Each row is followed by its class; each block has classes of its own.
-25  23  -6  -5  12  3  -28  -5  -9  -1  10  -8  -29  50  23  3  1  -13  26  -46  -10  -9  8  71  -49  21  -58  -32  30  -23  16  -62  -3 => Z237
12  -1  -24  7  -10  -7  10  6  -3  2  -1  -3  -8  -9  -35  -12  8  -31  2  0  9  -4  -8  -16  6  -4  17  22  -4  10  4  10  8 => Z365
20  -4  -27  17  3  -3  20  -1  -26  10  23  -12  -6  7  4  14  -20  11  -6  -4  2  19  -5  -7  22  -8  5  -19  -18  -4  -16  -3  3 => Z237
0  0  -19  -1  3  -11  14  15  7  -5  -5  0  -11  8  -33  -10  -6  -33  6  -4  19  -10  -1  4  11  -4  -12  17  -10  -20  -12  9  -4 => Z365
-7  2  0  -3  -5  3  22  10  -7  2  1  0  -2  -9  -10  -12  -6  -5  5  -6  15  -8  -10  -4  13  -13  3  17  -13  -15  2  5  -2 => Z47
16  -27  -25  2  8  0  26  -11  -9  -13  3  2  6  21  -8  -4  -3  1  -13  -5  -15  10  6  18  3  -3  -1  -26  -6  -14  2  -4  2 => Z249
13  1  -17  14  -8  -7  22  -3  -22  12  -20  15  12  -45  3  -19  5  -16  15  -6  -21  6  -17  -38  14  2  25  41  11  5  14  19  34 => Z47
-4  5  1  5  -7  5  17  9  -1  10  -7  -1  14  -20  -8  -14  -7  -8  7  -8  0  -5  -5  -18  20  -2  18  28  -17  -9  17  1  -3 => Z47
-15  21  -6  2  -16  -2  -9  -16  -2  -5  27  -2  -9  -11  17  23  -17  17  10  9  8  35  -4  0  4  -11  6  -26  12  12  -26  -11  -14 => Z237
47  -10  -30  35  43  20  -5  -3  -23  -18  0  -24  24  -103  -1  20  19  -28  -7  18  16  -36  19  -27  3  -58  33  19  19  1  -3  66  39 => Z568
8  -6  -15  13  -2  -13  15  7  -21  -7  8  -6  -16  3  -5  -3  -9  -4  7  1  21  -3  2  5  3  -10  -5  20  6  -26  -16  10  -7 => Z237
-20  8  2  -5  1  1  14  14  -8  2  6  12  13  2  19  4  -6  3  14  -3  -4  7  -3  4  -24  -8  15  -9  16  -11  4  5  -4 => Z237
-5  3  3  -2  -17  3  -4  -10  10  -11  2  12  9  -6  1  4  13  -6  11  0  -18  18  2  13  -3  5  22  3  7  -8  4  3  9 => Z47
-8  -11  -14  -4  -4  4  31  11  -3  3  -12  -3  12  6  -32  -22  -3  0  5  -21  29  -5  -6  -6  14  -10  -5  5  -6  -14  15  4  5 => Z249
7  -14  -24  6  2  5  20  -1  2  -5  11  -7  2  4  -12  3  -13  5  -8  2  -6  10  2  16  5  -8  5  -14  -18  -12  -12  1  1 => Z249
-34  1  9  -14  4  0  7  14  2  -7  -6  13  8  -7  1  -8  11  12  11  -8  21  6  -6  -11  6  -4  5  1  11  22  21  7  10 => Z249
-3  -2  5  10  15  -9  21  12  -11  3  -6  -2  6  1  -7  -6  -1  -14  7  -18  16  -11  5  -8  13  -9  10  17  -4  -17  9  1  1 => Z237
22  -11  -30  9  1  4  17  -20  -5  2  13  -10  3  16  -3  8  -17  8  -8  6  -5  4  -5  18  4  -12  -16  -21  -21  -18  -20  -1  -11 => Z197
6  -4  -19  16  -3  5  26  8  -10  15  28  -6  -11  14  3  7  -18  10  -4  2  -3  6  -4  21  -1  -18  -10  -22  -25  -9  -17  -7  -7 => Z237
26  17  14  29  17  -16  -15  -3  -23  -15  -18  -1  15  -52  -24  -1  27  -27  6  -4  -4  -16  -3  -23  11  -11  37  74  13  15  25  22  20 => Z222
17  -10  -34  19  2  5  19  -11  -5  -4  13  -11  1  -3  -13  4  -16  5  -8  -2  -9  14  4  17  15  -12  -1  -18  -19  -11  -9  -4  4 => Z249
-66  4  -28  -97  -64  30  -51  -25  31  -3  22  1  -16  58  -1  -32  -11  -5  18  -4  9  -8  -30  43  33  37  -50  -57  16  43  9  -44  -40 => Z537
0  6  -38  22  -8  -22  20  11  -7  3  10  -2  -43  50  -5  -10  -12  -50  -7  -11  -15  7  4  10  13  0  5  -7  -29  -10  8  -32  -12 => Z47
-31  3  8  2  20  -7  17  13  7  -10  -5  23  4  -9  1  -9  0  3  4  4  -3  3  1  -9  -5  -15  22  1  -4  7  23  -2  -2 => Z249
20  -20  -25  8  6  2  19  -9  -2  -10  1  -5  9  10  -9  8  -22  4  -10  0  -10  25  18  10  0  -8  7  -20  -7  -29  -16  -8  -20 => Z249
3  -3  -1  0  2  -2  11  12  -9  7  0  5  -1  0  3  -5  -9  -13  2  -2  -1  -7  0  6  -8  -11  -10  17  0  -9  -1  -3  -12 => Z222
-50  6  2  0  14  -34  -8  -11  47  -10  -47  24  -42  32  -22  3  27  -32  25  -19  63  2  4  -31  -54  20  1  23  48  -88  -31  16  49 => Z568
-18  16  -1  4  0  -15  15  12  -26  -1  20  0  -28  19  8  1  -5  9  8  -4  28  3  -16  15  -1  -15  -19  0  1  6  -7  -5  -9 => Z237
23  2  -29  18  -15  -13  15  30  -33  -2  18  -29  -29  -4  -40  -2  -1  -44  0  -6  31  -17  -4  -22  4  -14  24  38  -9  -2  -7  5  -8 => Z222
6  34  -26  15  -21  51  -14  -16  83  -7  16  6  61  -77  -30  58  32  -20  33  29  -114  1  -4  -13  -46  28  34  -48  -16  25  -65  27  53 => Z197
-4  -7  9  -5  10  -4  -21  -16  29  -1  -25  21  -1  -10  22  3  -6  -32  8  0  -25  26  31  32  -37  -6  -15  -2  39  -14  -17  -17  -21 => Z365
18  1  -20  0  -1  9  13  4  4  22  10  -14  3  0  -33  1  -25  -12  3  -14  1  3  -5  29  6  -9  -11  4  -32  -20  -24  -13  -11 => Z365
1  5  0  -7  -21  3  0  -14  -2  0  -1  4  2  4  1  1  -2  3  1  -3  -11  26  -12  6  2  2  11  0  7  -4  -8  -2  -1 => Z47
-19  0  11  -10  -2  4  -9  13  7  -5  1  4  5  -7  11  6  -4  -14  13  1  -7  5  7  13  -12  3  13  2  9  -11  -6  13  -5 => Z537
0  -9  12  -7  12  1  2  9  10  -3  -6  9  8  -10  -11  7  9  1  7  5  -9  -6  4  -17  -29  1  23  10  1  -11  -11  7  -4 => Z197
16  -12  -34  14  -2  1  22  -12  -1  7  6  -5  9  9  7  8  -10  -5  -2  3  -11  6  1  4  2  -5  -2  -16  -16  -10  -12  4  1 => Z197
29  -1  -25  11  4  11  6  9  -11  9  21  -13  -2  -6  -16  21  -8  -20  -2  -5  -11  1  6  9  -8  -14  7  -3  -21  0  -19  -9  -2 => Z222
17  -11  -9  16  8  1  11  -5  -2  21  15  -7  -4  8  -14  7  -5  1  -10  -12  7  9  11  -2  5  -11  18  -13  -29  -17  -6  -21  -5 => Z568
7  -2  8  6  -3  3  -5  22  -4  4  15  0  -2  -27  -14  -2  6  -22  12  -11  6  -10  16  9  16  -17  -6  22  -7  16  6  -7  -6 => Z222
-1  -8  6  -10  -2  7  5  30  6  12  19  5  9  -20  -47  -10  15  -11  20  -26  27  -18  12  -2  38  -16  8  8  -31  4  7  -5  2 => Z568
-8  11  8  17  6  3  -11  12  11  -1  2  3  0  0  9  9  -7  6  16  -5  -11  2  11  37  -24  -2  -16  7  9  -37  -10  5  2 => Z237
-19  4  -1  -23  -7  -3  2  7  -5  5  5  8  0  6  -6  -9  7  -9  12  -11  19  -6  -8  0  2  -4  4  2  7  4  1  -6  -10 => Z568
-2  -2  -13  4  1  10  7  -7  -4  1  20  -10  2  1  9  13  -10  -4  -2  5  -4  3  0  15  8  -3  4  -20  -21  0  -7  3  -2 => Z537
4  -4  9  1  13  1  4  0  -1  -5  -7  10  26  -6  8  11  -3  6  9  -3  -9  10  12  3  -11  -2  18  6  12  -29  -5  10  -4 => Z237
-2  -2  -13  -7  4  -6  19  6  -9  3  -9  5  3  3  -16  -16  0  -18  2  -5  16  -8  -8  -16  0  -2  6  13  1  0  18  2  -5 => Z365
-5  2  32  -8  2  17  9  -2  -2  6  12  2  29  4  0  2  4  29  1  -11  -17  -1  2  8  -7  2  3  -20  -7  7  17  -24  -21 => Z237
-1  -17  8  -24  -3  9  31  -2  -10  8  -14  7  25  -8  6  -11  0  -1  5  -10  14  -1  -10  3  12  -7  4  21  -1  -13  -2  12  -2 => Z47
-10  5  9  -5  5  3  -5  -1  8  -5  4  -3  13  -14  6  11  -4  1  16  -6  3  1  6  12  -9  -6  -1  -1  5  -12  -10  -2  -10 => Z197
-42  22  20  19  6  -10  6  37  10  -9  -1  5  -9  -17  -3  -14  2  -19  19  0  21  -27  -2  -4  17  -4  -9  26  -10  -11  20  30  13 => Z537
4  -20  -11  2  21  7  10  -13  10  -11  12  9  -2  5  12  12  -4  24  -8  27  -6  -9  10  -5  -26  -7  -9  -25  -13  -17  -10  1  -15 => Z197
-3  -3  -3  0  9  -2  11  9  -1  3  -9  -4  6  -1  -10  -2  2  -8  6  -6  18  -13  -1  -17  -3  -8  3  11  -3  -6  2  7  -5 => Z197
-36  17  19  1  42  27  -13  -18  66  6  -30  27  29  -5  16  22  7  2  15  -7  -57  2  4  82  -80  -6  -19  -11  7  -38  -18  -4  31 => Z249
38  -23  -62  -20  8  6  33  21  -33  6  14  -2  1  37  -23  4  -30  -18  6  -9  11  4  1  42  -22  -13  -19  -7  -15  -50  -28  7  -21 => Z365
-10  12  7  5  1  1  0  8  3  0  7  2  6  0  -1  13  -2  0  12  -8  -4  12  4  6  -16  -5  15  -6  7  -15  -9  -2  0 => Z237
37  -10  -33  23  -1  12  7  -2  -7  3  32  -13  4  -12  -9  18  -4  -25  0  1  -25  -4  20  33  -2  -15  8  0  -28  -1  -8  -13  -6 => Z222
7  1  -5  1  -15  -6  10  5  -13  2  2  -9  -19  15  -21  -11  -3  -18  0  -12  9  2  -7  8  6  -3  10  23  -9  -16  -2  -10  -10 => Z47
-1  9  3  8  -2  2  -5  5  -1  2  5  8  15  -11  8  18  3  3  17  -7  -13  23  6  13  -15  -5  17  0  14  -6  -10  7  8 => Z237
14  -10  -66  23  -13  8  48  -6  8  13  8  -6  47  -21  11  1  -19  -42  4  8  -17  5  8  -17  20  -2  43  -7  -24  -7  18  22  10 => Z365
-15  2  16  -5  -7  4  -8  9  4  -7  9  -1  5  -2  6  7  -1  -9  10  -1  -5  6  9  22  -5  4  10  -1  1  -8  -3  6  -10 => Z537
-23  19  15  -10  18  2  -17  17  6  -13  -2  1  18  -15  7  23  9  -8  30  -12  13  -2  9  12  -31  -6  15  11  17  -13  -4  9  -1 => Z197
-9  18  9  -4  4  3  -15  -7  1  6  -6  -16  13  -22  -8  -12  -14  0  14  -23  24  -19  -4  19  41  -4  -34  21  -2  -19  -4  -7  -13 => Z568

Next block, with new classes.
-55  47  -16  32  -40  -31  -2  -12  17  20  15  -46  2  -17  10  -15  17  -29  42  10  -13  -19  -25  -36  3  -13  24  80  7  -7  -16  -13  5 => Z669
4  3  -26  31  -4  9  8  62  -37  40  8  -36  1  -44  20  12  -50  -19  -5  28  -7  23  -3  -12  -8  35  -51  -9  9  19  1  20  -26 => Z18
-27  8  22  -21  -10  28  -30  63  -47  95  -52  -24  41  26  5  -58  26  -45  9  3  41  60  -44  -44  81  -16  -11  -6  -12  2  11  -60  -5 => Z669
22  44  35  28  -33  -10  -9  28  58  24  39  -43  1  6  10  -41  9  -26  40  43  14  91  29  -42  43  -21  -21  -42  -60  52  3  -22  11 => Z2
-20  12  7  27  -33  8  7  -15  35  -12  16  -12  -21  -18  24  6  8  -22  54  15  -15  -19  -15  -33  -33  -33  6  68  6  -9  -16  -20  20 => Z829
3  -4  -12  20  -5  -20  -1  -33  -26  44  6  -72  -14  0  -50  -32  -5  -11  -4  -2  44  78  -14  7  10  62  14  -10  -7  6  -27  72  10 => Z505
-17  32  34  51  -5  0  -11  -9  69  12  -19  -45  -21  -3  -14  -47  8  -39  13  19  -25  25  -16  2  43  1  31  -6  -13  6  28  11  58 => Z930
56  23  61  28  -22  -54  -36  -23  17  -4  20  -22  20  -8  6  -43  23  3  58  31  25  74  27  7  42  -36  40  -54  -33  33  7  15  23 => Z387
8  29  47  25  8  43  -31  -1  21  18  -4  -7  -1  -7  -10  -49  -19  -10  -21  9  -47  83  22  -11  85  -14  -40  -60  29  -32  28  42  19 => Z539
-4  38  11  47  -18  -38  7  17  4  18  15  -35  11  -68  -7  -14  -85  19  39  22  15  69  4  6  10  53  -32  6  8  -14  -26  26  17 => Z505
-55  49  35  42  0  -19  -36  -21  83  -24  -36  -27  15  -23  -31  -19  -31  -27  63  -4  -34  42  2  -76  -36  -12  -46  14  -73  -58  11  -64  76 => Z242
6  -1  -6  -7  17  17  44  36  -1  35  31  25  -16  -29  22  -14  30  -12  0  4  42  29  33  9  58  14  -29  -61  -17  71  37  9  -46 => Z539
16  14  1  43  13  77  6  0  19  16  -6  18  -44  3  -9  -13  -43  -14  -2  71  -46  78  -25  -7  12  -20  -53  -58  -27  -32  3  18  4 => Z505
2  2  7  62  13  -9  18  -21  -64  82  -11  -27  -46  -40  -8  -2  -54  -38  4  39  -6  47  21  39  -12  3  -14  -38  -44  31  14  43  -35 => Z505
26  -13  0  -16  -3  -41  14  13  9  87  -2  -73  -47  -40  43  -4  8  -15  -20  45  9  67  35  21  70  4  -30  -59  -15  48  54  15  -12 => Z571
23  16  49  -15  -17  -2  13  2  30  18  -10  4  -33  15  8  -35  -1  -34  -21  62  6  53  -13  16  30  -35  -11  -61  -70  24  32  -28  -4 => Z387
-12  23  -21  36  15  -5  -18  -4  -17  41  -19  -50  2  -56  16  -18  17  -22  44  31  -7  45  -17  -52  36  14  -15  -23  1  -20  14  -27  -4 => Z669
1  23  24  76  33  -2  -18  10  -21  82  -22  -47  5  -25  12  -12  -27  -8  1  50  -20  56  3  51  2  0  -5  -67  -27  25  25  10  -6 => Z76
-13  -40  -36  24  42  58  -5  16  -8  34  -40  -47  -19  25  -7  18  -14  -17  12  15  21  56  -60  22  -26  12  -15  -12  -10  30  18  10  5 => Z571
-10  26  14  30  -16  -38  5  5  -19  84  2  -27  -27  -39  12  -18  -50  -22  5  29  29  50  23  -17  36  15  -4  -30  -17  -8  0  41  16 => Z571
13  33  24  8  30  37  -18  14  70  26  -21  57  -21  -9  -16  -47  -47  48  6  17  -11  85  -1  47  30  -40  -64  -62  -13  -44  15  -11  60 => Z505
24  6  -9  46  19  4  -15  17  -17  87  -17  -54  -34  1  12  -22  31  6  44  50  13  79  -21  -7  25  -28  34  -23  -7  9  6  12  52 => Z571
-1  -22  10  -1  15  33  -14  -10  -33  17  -7  -9  -13  14  -18  26  5  -40  3  27  4  24  -6  -16  -28  7  7  -50  -46  -4  -3  12  -32 => Z76
22  7  -19  -5  -11  -15  22  22  -20  36  -15  -28  -35  -24  10  -38  3  -2  18  24  45  67  17  12  21  -9  -9  -18  -12  50  1  18  -3 => Z539
11  -2  -13  4  -4  3  10  31  -55  59  30  -12  -29  -38  5  8  -8  -21  -13  23  2  14  28  23  -3  7  2  -36  -1  39  2  11  -12 => Z930
8  27  2  -10  -23  -20  -32  18  23  -9  -25  -26  10  17  20  -18  -13  23  16  56  -36  72  1  -12  51  -20  -58  -5  -14  -50  5  7  75 => Z242
-32  29  -15  26  -37  -30  20  6  14  16  42  -34  -6  -37  -1  9  4  -39  42  12  -17  -45  -21  -45  -18  22  1  76  10  -8  -20  -3  -7 => Z18
6  30  -6  34  19  -17  -6  -24  -37  71  14  -76  -48  -42  -19  -12  -25  -33  11  39  4  91  32  -11  24  35  -34  -60  -35  8  6  36  -2 => Z2
-23  48  30  64  -1  33  -18  5  81  78  5  -22  -15  -49  17  -61  -7  -58  22  37  -31  61  -9  -42  20  -29  -54  -32  -41  9  53  -36  31 => Z387
38  -22  -4  1  -16  -16  -17  4  -54  27  -24  -18  1  -25  5  -12  -33  -27  30  35  63  30  -16  -25  39  53  14  -46  -32  10  -15  31  8 => Z930
-12  34  46  26  -26  -29  -60  -4  -37  84  -55  -9  35  -23  25  -78  -54  -41  17  31  8  83  -28  5  48  -63  -22  -19  -17  -10  20  -22  9 => Z539
7  6  15  1  5  -40  21  -52  -15  34  -4  -41  -23  -13  17  -23  16  -25  -10  30  16  80  54  54  48  -11  -47  -88  -25  28  30  39  -17 => Z829
-5  -18  -24  -17  0  14  5  2  -53  30  -19  -52  -27  -21  -25  -1  -20  -52  -24  5  13  37  19  -27  19  61  -24  -35  -9  3  -3  41  -5 => Z930
2  -3  30  25  -9  -5  -32  -23  80  10  -34  -63  1  -39  7  -57  -47  -24  -17  -4  -5  76  -7  1  40  30  -40  -14  15  11  35  28  22 => Z495
21  -11  -6  -40  18  -13  -37  -16  -30  45  12  25  6  -22  0  -10  14  3  -1  0  44  54  26  43  26  -22  -14  -97  3  -6  2  22  -30 => Z76
6  21  2  14  8  -35  -3  19  -17  60  -3  -17  -24  -56  34  -17  -37  28  -5  32  1  59  14  54  -1  -14  -17  -7  11  16  15  -3  21 => Z495
13  38  39  69  1  -26  -55  -6  40  70  -48  -56  32  -61  23  -68  -37  0  9  46  -53  69  14  11  68  4  -38  -43  33  -42  27  23  51 => Z76
25  -42  -20  -26  -23  49  11  64  -79  22  -39  -20  -18  33  -3  10  1  -14  24  33  20  29  -40  -50  8  -11  29  44  32  -8  -44  -2  4 => Z571
-1  -23  -2  27  24  57  -10  31  -23  -5  2  -22  2  21  -41  2  13  -47  33  -8  31  44  -49  -22  -21  19  14  -25  -7  18  -6  25  -19 => Z18
-20  27  5  40  -11  -29  9  -28  26  92  3  -57  -31  -30  -19  -49  11  -33  34  31  16  60  4  -17  33  30  -7  3  1  -18  4  50  65 => Z571
19  -1  39  -8  -41  -10  -22  20  -4  94  -47  -52  18  -48  2  -41  -36  -22  9  25  -27  2  2  -5  43  11  -39  33  34  -13  -7  -34  1 => Z76
38  -17  -2  -23  32  4  50  -12  -42  -1  15  -12  -56  -19  -4  -6  60  -43  -15  26  8  46  60  -24  69  29  10  -87  -22  7  35  46  -26 => Z714
-2  25  22  33  -6  -45  -23  19  71  45  -30  -49  24  -42  28  -71  25  -9  0  16  -29  57  19  3  85  -10  -43  -25  6  10  63  -17  54 => Z242
-34  15  -6  43  -40  -9  -2  -8  21  13  -12  -42  -23  -14  40  5  -13  -17  51  18  -8  -38  -49  -28  -45  -33  29  114  3  -6  -19  -21  35 => Z829
-14  -3  3  58  11  -4  7  11  -52  33  -35  -93  -26  -4  -45  -19  -6  -61  43  -5  52  40  -26  -57  -17  57  61  28  -43  37  -18  17  2 => Z2
0  58  49  48  -5  -61  -43  -45  86  -12  2  -6  24  -48  14  -62  -29  -3  47  13  0  52  -5  -8  39  -12  9  -22  -19  -52  25  -2  72 => Z714
28  26  71  -1  -41  -28  -15  -11  91  65  26  -18  -52  -29  43  -50  7  -19  -5  31  7  64  58  -1  48  -58  -29  -58  -48  19  45  3  40 => Z829
14  2  -12  15  24  -8  26  -8  2  39  -5  -58  -27  8  -6  -3  0  6  -14  23  35  62  -11  23  69  35  4  -70  -5  25  9  31  -13 => Z571
21  14  3  8  -29  18  9  -3  84  -80  2  1  2  25  -63  -64  -1  10  -15  26  11  69  -51  1  -6  22  -5  -27  21  -34  -40  15  56 => Z242
22  15  25  24  -7  -6  -37  -44  46  18  20  2  33  -14  13  -45  2  8  37  27  6  68  -16  14  52  -3  -27  -34  12  -4  4  18  26 => Z495
13  31  51  22  -19  -53  -26  -65  64  25  -2  -57  -12  -2  -37  -58  3  -21  32  35  -18  52  10  15  21  15  -17  4  -35  -12  10  20  69 => Z2
46  -8  18  50  -6  -23  -7  14  -23  63  4  -79  -5  -39  51  -19  10  -3  13  22  43  60  7  -4  51  8  24  -53  -2  66  15  8  -21 => Z829
16  30  34  64  -7  -33  -72  -30  65  25  -25  -14  62  -44  53  -55  -62  21  50  65  -16  91  -37  21  17  -5  -64  -22  -12  -20  23  -7  70 => Z495
-39  69  50  41  -37  -26  26  -29  63  42  -7  -8  -25  -15  -14  -24  -55  -23  -10  67  -69  -22  10  31  -30  -6  -37  28  -37  -39  -11  -9  32 => Z76
-9  21  26  11  -12  -12  -38  -21  84  36  27  7  13  -43  23  -68  11  -51  15  -14  -7  52  21  24  9  -72  -31  -26  -7  25  57  -28  12 => Z714
20  38  16  2  -37  -4  -51  12  43  85  -8  -92  -14  9  19  -28  -33  18  18  63  -10  85  -23  30  62  -13  -38  1  0  -12  -9  26  48 => Z76
18  -21  -11  19  22  35  1  27  -58  51  -21  -20  -19  13  -12  -19  31  -10  -7  24  -11  68  7  -15  6  -8  3  -28  -15  9  3  17  5 => Z505
11  -18  -7  38  11  32  6  21  -46  30  -11  -47  -21  -7  -15  -7  14  -29  17  24  14  38  -5  -14  -7  35  16  -16  -7  30  2  37  -11 => Z669
19  8  -1  -7  -23  15  -28  -23  41  38  -31  -23  -31  20  -1  -59  8  -10  4  38  3  42  -27  12  69  -11  -24  -10  4  -25  11  53  43 => Z669
-14  32  51  6  -22  -14  21  -2  39  23  42  -8  0  -27  -35  -37  6  -47  14  20  -12  28  27  -26  22  38  -33  -2  -17  -2  2  -13  16 => Z2
-6  3  -5  9  0  24  31  -40  -15  -14  8  -4  -29  10  -34  -10  17  -31  40  25  19  41  -20  -5  -6  10  10  3  -5  4  -31  23  -10 => Z495
-1  -2  11  27  30  2  -28  -44  71  -37  -55  16  7  -29  -24  -52  -31  8  48  -2  16  73  -10  12  -47  6  -39  -17  -16  -27  8  5  74 => Z495
-49  43  33  51  18  19  -8  -14  83  -6  4  23  -20  -45  -23  -43  -77  -45  -4  6  -25  62  3  29  -81  -12  -50  -19  -37  -32  34  0  58 => Z714
8  -6  10  63  15  11  -10  -18  -41  34  -22  -77  -30  9  -11  -8  40  -57  33  66  -5  66  -7  -45  -12  30  28  -39  -70  14  21  45  15 => Z669
28  -12  23  10  12  38  -30  21  -6  51  9  -7  -29  -2  -12  -2  -1  -5  18  18  28  45  2  14  11  -4  24  -52  -10  6  -2  46  5 => Z76
-25  6  5  5  36  -15  0  14  -39  23  -1  -16  2  -23  -10  16  34  -35  26  -29  8  -10  16  -56  48  24  12  -24  -15  -19  22  3  -22 => Z18
25  22  -14  -29  25  11  13  19  -47  24  -11  -20  -14  -12  -25  -22  -31  19  -6  24  1  97  39  42  82  18  -81  -70  32  -12  -11  17  -5 => Z2
2  5  -9  1  29  27  -15  -9  -62  -12  -24  25  -10  11  -24  2  -12  -22  7  15  -1  55  27  2  5  -22  -8  -88  -28  -19  -9  15  3 => Z930
-25  46  58  27  -32  -60  -36  -48  64  59  -6  -44  5  -37  -22  -38  -77  -10  15  45  -17  65  -28  14  -19  16  -41  8  -20  -64  -4  -11  79 => Z571
20  25  41  -15  -25  -33  -41  7  67  88  37  2  -8  -69  -8  -53  -35  31  14  8  2  72  5  57  1  -39  -35  -12  54  -26  3  -27  65 => Z571
-5  21  -15  -10  -12  0  28  61  -29  55  -1  -48  -20  -4  5  -40  -2  -31  16  25  46  87  14  6  89  18  -32  -9  7  43  2  29  -4 => Z2
21  -3  -23  -18  1  9  -24  31  -20  81  -30  -81  -52  23  -15  -27  24  -8  11  0  17  49  -28  20  36  -31  8  19  14  16  3  25  23 => Z18
5  -2  8  38  29  51  -10  -26  -1  10  9  -55  -33  33  -45  6  33  -3  4  29  -30  29  -39  15  -9  31  24  -12  -4  -8  2  38  21 => Z669
60  -23  0  14  -9  10  21  18  10  66  18  -53  -30  -62  37  -37  25  10  -17  22  10  43  9  50  62  4  -20  -37  74  58  23  12  -20 => Z829
38  11  -16  20  -5  18  9  13  -34  38  35  2  -39  -11  -9  -22  37  -3  24  34  15  49  8  -10  67  -17  18  -53  20  1  -13  42  2 => Z242
6  8  -7  38  -20  -17  -13  14  -43  38  14  -56  7  -26  1  -20  -33  -45  -20  23  30  65  4  1  0  24  15  -63  -21  51  -9  27  -23 => Z930
